Here is a tiny trained network, its code and every weight. The questions are about switching its units off for an input and a class, where a switched-off unit gives its printed mean instead of its output.

import numpy as np


def w(rows, s, z=0):
    codes = np.array(rows[::2]) - 128.0
    scale = np.full(codes.shape[1], s)
    scale[-1] = z or s
    return codes * scale


def norm(h):
    return h / np.sqrt((h * h).mean(-1, keepdims=True) + 1e-5)


def f(y):
    return y / 2 * (1 + np.tanh(0.7978845608 * (y + 0.044715 * y**3)))


def log_softmax(a):
    a = a - a.max(-1, keepdims=True)
    return a - np.log(np.exp(a).sum(-1, keepdims=True))


def net(x, mask):
    res = np.array(x, float).reshape(1, 5) / 4 @ E
    u = 0
    for l in range(4):
        y = f(norm(res) @ A[l][:, :-1].T + A[l][:, -1])
        res = res + np.where(mask[u : u + 7], y, B[l][:, -1]) @ B[l][:, :-1]
        u += 7
    return log_softmax(norm(res)[-1] @ U[:, :-1].T + U[:, -1])


A, B = {}, {}
E = w([
[167,192,88,115,53,164,183,225,177,171,234],'x0',
[114,114,183,70,137,70,66,135,207,104,178],'x1',
[212,28,226,224,177,136,113,206,75,99,194],'x2',
[158,173,172,158,217,102,194,187,227,183,26],'x3',
[151,70,1,111,145,93,91,237,138,36,66],'x4',
],0.0025)
A[0] = w([
[140,136,188,49,145,60,38,133,218,104,185,6],'L0N1',
[175,164,47,217,118,245,208,116,2,156,44,14],'L0N2',
[62,199,64,51,94,112,146,92,156,140,85,110],'L0N3',
[85,46,160,110,214,112,76,47,89,124,51,18],'L0N4',
[134,129,196,49,135,65,55,130,227,92,181,2],'L0N5',
[155,162,153,176,176,73,144,161,211,205,50,23],'L0N6',
[133,141,186,47,156,68,42,134,225,94,190,19],'L0N7',
],0.0032,0.002)
B[0] = w([
[75,85,84,184,120,139,214,126,76,157,107,170],'L0N1',
[16,19,122,168,112,73,214,135,138,162,136,250],'L0N2',
[149,74,205,118,110,166,61,206,69,170,99,250],'L0N3',
[139,194,151,189,11,72,135,150,161,68,140,222],'L0N4',
[74,83,79,193,123,147,217,120,72,158,96,168],'L0N5',
[113,128,144,73,158,225,173,94,106,1,158,193],'L0N6',
[64,69,77,202,108,147,228,129,66,171,92,180],'L0N7',
],0.0042,0.0014)
A[1] = w([
[130,94,70,129,36,89,25,76,39,157,204,97],'L1N1',
[220,33,208,243,197,122,114,166,83,83,227,34],'L1N2',
[107,58,167,150,220,105,44,30,84,87,39,11],'L1N3',
[93,224,240,180,114,198,172,35,92,179,177,77],'L1N4',
[163,139,161,177,232,79,179,139,246,209,35,6],'L1N5',
[144,115,136,137,142,130,138,123,112,99,142,66],'L1N6',
[133,90,55,99,116,102,85,251,137,33,77,52],'L1N7',
],0.0024,0.0012)
B[1] = w([
[115,154,184,114,249,189,215,125,166,57,97,196],'L1N1',
[81,164,154,27,67,181,60,187,60,223,21,252],'L1N2',
[127,223,120,162,1,80,178,177,143,98,185,159],'L1N3',
[198,51,69,136,186,55,92,103,177,137,152,231],'L1N4',
[82,132,129,86,157,165,151,101,38,46,190,152],'L1N5',
[118,138,120,114,121,135,118,132,131,138,123,119],'L1N6',
[193,101,142,163,156,117,131,9,162,218,173,185],'L1N7',
],0.0039,0.0021)
A[2] = w([
[22,251,21,20,82,123,130,49,180,173,57,64],'L2N1',
[85,89,68,102,49,167,55,62,14,66,246,57],'L2N2',
[143,118,108,75,140,210,131,185,119,199,181,54],'L2N3',
[146,196,84,148,63,162,185,198,160,173,224,6],'L2N4',
[175,90,156,109,119,197,131,150,94,158,47,186],'L2N5',
[165,172,84,131,66,180,179,231,202,162,244,23],'L2N6',
[81,88,100,198,122,126,213,155,98,132,131,90],'L2N7',
],0.0029,0.0023)
B[2] = w([
[190,28,250,178,149,153,87,253,3,133,166,195],'L2N1',
[128,159,164,96,235,156,222,161,150,76,86,181],'L2N2',
[96,155,178,152,95,98,83,101,131,90,55,184],'L2N3',
[121,133,164,155,107,36,128,111,104,52,96,138],'L2N4',
[102,139,134,60,75,143,92,119,168,131,151,254],'L2N5',
[100,181,152,168,81,53,124,80,100,47,109,181],'L2N6',
[70,113,120,105,101,117,133,90,162,141,145,187],'L2N7',
],0.0043,0.0017)
A[3] = w([
[136,205,163,124,218,142,197,181,178,152,55,3],'L3N1',
[103,161,150,204,113,57,72,71,106,66,57,45],'L3N2',
[111,129,113,75,180,210,148,101,132,67,163,119],'L3N3',
[149,156,159,153,126,151,117,44,142,210,170,99],'L3N4',
[159,184,97,123,96,138,168,196,135,155,220,43],'L3N5',
[166,94,1,128,136,123,87,163,158,104,95,66],'L3N6',
[136,106,55,121,157,111,115,183,111,87,91,86],'L3N7',
],0.0045,0.0026)
B[3] = w([
[104,115,119,83,133,197,139,94,44,12,197,126],'L3N1',
[128,223,117,112,24,70,183,196,127,83,188,255],'L3N2',
[168,171,106,123,171,157,171,131,227,102,82,211],'L3N3',
[190,90,2,110,168,61,91,119,134,117,182,244],'L3N4',
[86,119,236,162,110,47,127,57,8,48,30,83],'L3N5',
[160,154,156,123,157,76,123,30,144,197,221,164],'L3N6',
[126,145,213,138,153,120,144,23,81,168,230,178],'L3N7',
],0.0038,0.0012)
U = w([
[166,95,212,99,101,196,2,248,39,188,82,150],'0',
[127,250,159,167,11,18,152,131,112,31,119,151],'1',
[138,165,135,73,238,249,200,109,153,17,119,143],'2',
[219,107,81,125,195,68,86,24,151,217,219,142],'3',
[15,30,82,174,104,125,220,138,99,187,107,125],'4',
[124,172,6,115,84,162,78,153,240,175,43,111],'5',
[123,235,29,152,139,156,47,124,160,148,41,1],'6',
],0.007,0.0063)

Each question gives the input, the list of numbers given to net, and the class t.
The units are the neurons (one row each of A and B). Each row of codes is followed by its name. A weight is (code - 128) times the scale printed after its matrix; where a second scale follows, it is the last column's (A, B and U).
mask holds one flag per neuron, layer by layer. A switched-off neuron (its flag False) gives its mean, the last column of its row in B, instead of its output. The means were averaged over made-up inputs and are rounded, as every weight is.
A unit's drop is (log p(t) with every unit on - log p(t) with that unit switched off) / (log p(t) with every unit on - log p(t) with every unit switched off).
The circuit of an input: a set's keep is (log p(t) with only the set's units on - log p(t) with every unit switched off) / (log p(t) with every unit on - log p(t) with every unit switched off). Starting from the 12 units with the biggest drops (on a tie, the unit counted first), units are removed one at a time, each time the one whose removal leaves the highest keep (on an exact tie, the one counted first), for as long as the keep stays at least 0.8.
circuit, biggest first: the units of the circuit, biggest drop first
most important unit: the unit with the biggest drop
top k neurons: the k neurons with the biggest drops, biggest first
top k neurons in layer l: the k neurons of layer l with the biggest drops, biggest first
input [6,-4,1,-1,7], class 3: top 4 neurons : L3N6, L1N3, L0N4, L1N7
input [7,-6,-2,7,-5], class 1: most important unit : L1N1
input [-7,8,-6,7,0], class 4: top 3 neurons : L0N7, L0N5, L0N1
input [-7,0,-6,5,3], class 1: circuit, biggest first : L0N4, L3N2
input [3,-5,-6,0,-8], class 3: top 3 neurons : L1N4, L1N2, L3N4
input [-5,3,3,3,-7], class 3: circuit, biggest first : L3N4, L1N4
input [-4,0,4,-5,-6], class 3: top 2 neurons in layer 0 : L0N6, L0N3
input [-6,-2,2,-3,5], class 1: circuit, biggest first : L3N2, L0N4
input [3,8,5,8,3], class 2: circuit, biggest first : L0N6, L3N1
input [-3,-5,-6,3,5], class 0: top 2 neurons : L2N1, L1N4
input [-7,-5,4,1,-5], class 1: top 2 neurons : L3N2, L0N4
input [-7,6,-3,-1,-7], class 1: top 4 neurons : L0N4, L3N2, L1N7, L1N3
input [-8,2,7,3,-2], class 1: top 2 neurons : L0N4, L3N2
input [1,5,-2,-2,7], class 3: circuit, biggest first : L3N6
input [3,5,2,3,5], class 3: top 3 neurons in layer 1 : L1N3, L1N1, L1N7
input [-6,3,-7,8,-7], class 2: top 3 neurons in layer 1 : L1N2, L1N7, L1N5
input [0,-7,-6,4,4], class 4: top 2 neurons : L0N2, L1N2
input [-4,-6,-5,-5,7], class 3: top 2 neurons : L1N2, L3N6
input [-5,7,-3,-7,3], class 2: top 4 neurons : L2N2, L0N2, L1N1, L3N3
input [-2,-5,2,8,8], class 2: most important unit : L0N6
input [3,-2,2,3,-4], class 3: top 3 neurons : L1N3, L1N4, L1N1
